[128 = 0]
[176 155 152  87 119  32 120 142  92 145 114 140 134 127  99 148 136 228
 103  71 102 137 100 125 163 112 133  86 131 131 125 145 123 146 158 129
  97 156 150 103 138  60 126 138 134 106 116 151 138  97 127 146 167 165
 116 143 156 140 136 105 182 107 159 107 137 157 246 152 147 155 128 132
 131 126 137 143  89 155 118]  12
[169 154 131 122 123  83 102  83  81 124 104 163 130  81  98 104 117 162
 183 144  93 133  84 160 143 113 136 104 124 104 117 141 142 137 118 120
  96 154 157 123 141  87 128 124 132 136 149 166 155  81 128 146 177  57
  90 122 147 139 193 138 206  94 119 109 117 139 167 140 103 195 137 167
 150 132 144 136  74 115 140]  4
[222 114 105 128 136  88 159  54 150 130 171 147 129 127 145  82 109 118
 162 154 113 128 112 157 127 152 154 169 175 135  50 111 135 140  92 110
 168 131 142 143 133  87 132 113 149 143 145 154 136 126 125 119 119  58
 101  79 137  97 202 163 139  85  53 147 147 160   8 121 114 109 166 189
 125 152 133 117 132  81 136]  6
[199 133 117 116 134 132 129  88 140 141 155 129 141 102 118 141  98 159
 148 127 117 136 124 163 145 152 140 141 144 133 108 128 135 137 129 125
 129 142 131 127 133  91 119 132 144 131 133 149 140 145 128 122 117 105
  90 116 129 113 155 129 144  90 125 127 155 133 115 124 112 130 161 166
 130 130 136 118 139 121 144]  7
[147 118  96 160 146 142  99  63 183 161 117 126 129 139 144 103  68  61
 179 255 142 146  93 191 149 128 136 137 142 110  69 148  93 120 109 110
 144 110 156 133 165 117 117 107 134 153 140 139 138 110 122 140 144  53
 116 124 139 124 157 165  50  66  69 120 102 175  88 119 176 160 126 234
  75 157 142  62 186  99 146]  0
[156 156 142  98 120  68 119 156  92 144 110 125 123 114  99 131 141 205
 104  64 100 138 113 117 153 114 131  98 135 132 130 148 117 146 163 114
  91 157 142 101 123  75 120 138 121 116 110 140 130 106 128 137 169 167
 120 141 152 143 114  97 157 114 148 112 130 150 252 153 180 161 128 115
 129 120 137 179 107 159 133]  11
[121 118 110 155 137 186 113 126 177 173 119  94 127 111 119 101  95  78
 136 197 108 146 137 132 183 148 133 136 158  91  93 156  64 134 146 109
 115 133 123 115 130  98 106 140 124 150 109 114 127 142 111 117 140 124
  91 130 147 139  91 114  46 100 113 133 129 153 113 129 240 151 150 133
  73 134 130 143 217 134 191]  5
[118 139 142 123 128 133 118 177 129 144 104 101 114 124 129 128 145 139
 100  92 115 138 132  97 142 119 122 113 147 127 114 140 100 134 155 101
 116 140 128  97 109 133 118 139 106 123  98 126 120 132 128 117 142 128
 138 148 144 148  71  96  81 149 125 127 110 140 218 138 216 144 113  92
 108 115 142 203 154 152 143]  8
[ 57 153 158 135 115 161 107 181  67 120  91 128 136  65  81 147 148 159
 131  73  91 124 154  95 159 116 130  90 109  88 185 144 115 131 159 157
  80 147 109 117 106 106 123 155 119 123 120 121 135 128 123 125 157 146
  95 150 139 158 100  85 198 163 196 123 138  85 174 144 106 163 130  57
 146 107 110 181  96 159 166]  5
